Each row has a name. Each question is about the rows just above it.

[ 1  2 -1 -1  3 -2 -1 -1  2  3  1 -3  1  4 -1  6 -1  3 -2  0  1 -5 -2  3
  1 -1 -4  1 -1 -1 -1  2 -1 -3 -3  4  6 -6  0  1  5] -> <79>
[  0  21   5  -5  -4  -4  -7  11  -2   9   4 -10   7 -10   2   0  -4 -16
  -8  -8   2  -2 -18  -4  -5   7 -17   2   4 -10 -13   8   3   1   7 -17
  -4   5  10   6  -1] -> <99>
[  0  -1   3  -5 -33  -5  13  27   4  -7 -19  -4   1 -19  -1 -15  12  -5
   4 -20  36 -10  18  -5 -36   7  16 -10 -12   4  -6  -7  10   7   1 -58
 -16  32  37  -7 -23] -> <127>
[  5 -21   4   9  15  -4   3 -18   4  -8  -2   8  -4  17   0   3   2  19
   6  17 -11   3  13   8   9 -12  12   3   1   6  13   6  -5   4 -11  31
  11 -11 -23  -5   6] -> <83>
[  5   1  -2 -12   9  -5   5 -10   3   6 -12  11  -5  14   2  -4   6  20
  -6  12  -2   5  21   5 -12 -12  17   0   1   5  12   5   0   3   5  16
   5  -2 -12  -6  -1] -> <68>
[ -6  25 -11 -10   1  14 -15   3  -5   9  12  -5   4  -8  -4   8 -15 -19
 -11  -3 -18   9 -40  -5   9   5 -29   4   9  -1 -16  -7 -11  -6 -14 -11
   1  -8   2  16  10] -> <162>
[-1  7  1 -4 -2  2 -2  4 -1  3  2 -2  2 -4 -1  1 -2 -7 -3 -4  1  0 -7 -3
  0  3 -6  0  1 -2 -4 -2  0 -2 -3 -5 -2  1  4  2  0] -> <109>
How many times does <68> hold [6]?  2
How many times does <68> hold [5]?  8
Count of [1] in <109>:  5
Count of [-11] in <162>:  4
Count of [-6] in <99>:  0
Times [9] occurs in <83>:  2

[  7 -14  19 -11  -6  10  -5  57  52   0   4] = <26>
[  0 -33  10  18   9  11   3  26   1  -3   2] = <121>
[ -8 -32  -8 -19  -6   6   0  28 -39  -9  20] = <101>
[ -8 -32  -8 -19  -6   6   0  28 -39  -9 -13] = <50>
[ -1   5 -12  -9 -12   1  -1  10  -9   1  -9] = <156>
[ -7 -14 -60  20  24   1   3 -29 -19   4  -4] = <167>
[ 13   4  13  -9   6   4   4 -11   4   8   4] = <17>
[ 10  14  21 -17 -15  14   8 -12  -1   0   4] = <31>
[-11  12 -12  -6   7 -21   5 -48  -1   4  11] = <93>
How many times does <156> hold [-12]?  2
How many times does <17> hold [4]?  5
Times [4] occurs in <93>:  1

[ -9  26 -14  -9 -42 -42   7  -6  22  -9 -16 -42  51] = <137>
[-42 -18   1  16  15  24  10  13   6  18  26 -34 -35] = <85>
[-17 -26  24 -33 -29 -29 -33   7   1 -33  11  -5 -29] = <91>
[ -1  21  -9  12  35 -26  29  -6  -8  -3 -43   2  17] = <29>
[ 42   9 -47  15 -47 -59  10   9   9  10   7   7  36] = <155>
[ -5 -23 -23 -13   7  40 -33   7   1   7  -3  -5  -5] = <54>
How many times does <137> hold [-42]?  3
Times [15] occurs in <155>:  1
How many times does <155> hold [9]?  3
Count of [10] in <155>:  2
Count of [-4] in <54>:  0
Times [6] occurs in <54>:  0
How many times does <91> hold [-33]?  3

[ 52  -7   5   0  25   2   7   4   1  -7 -14   8  -1   9  61 -11 -18  25
  13 -19  -6 -21  14  -4  -2  -6  -1  -1 -18   2 -13  54  -3  -6  -6  -3
  -3  -3   4 -13  27   0] -> <65>
[ 52  -7   5   0  25   2   7   4   1  -7 -14   8  -1   9  61 -11 -18  25
  13 -19  -6 -14  14  -4  -2  -6  -1  -1 -18   3 -13  54  -3  -6  -6  -3
  -3  -3 -14 -13  27   0] -> <89>
[ 52  -7   5   0  25   2   7   4   1  -1 -14   8  -1   9  61 -11 -18  25
  13 -19  -6 -21   2  -4  -2  -6  -1  -1 -18   2 -13  54  -3  -6  -6  -3
   2  -7  -9  -2  -2  -1] -> <40>
Times [-2] occurs in <40>:  3
Count of [-14] in <89>:  3

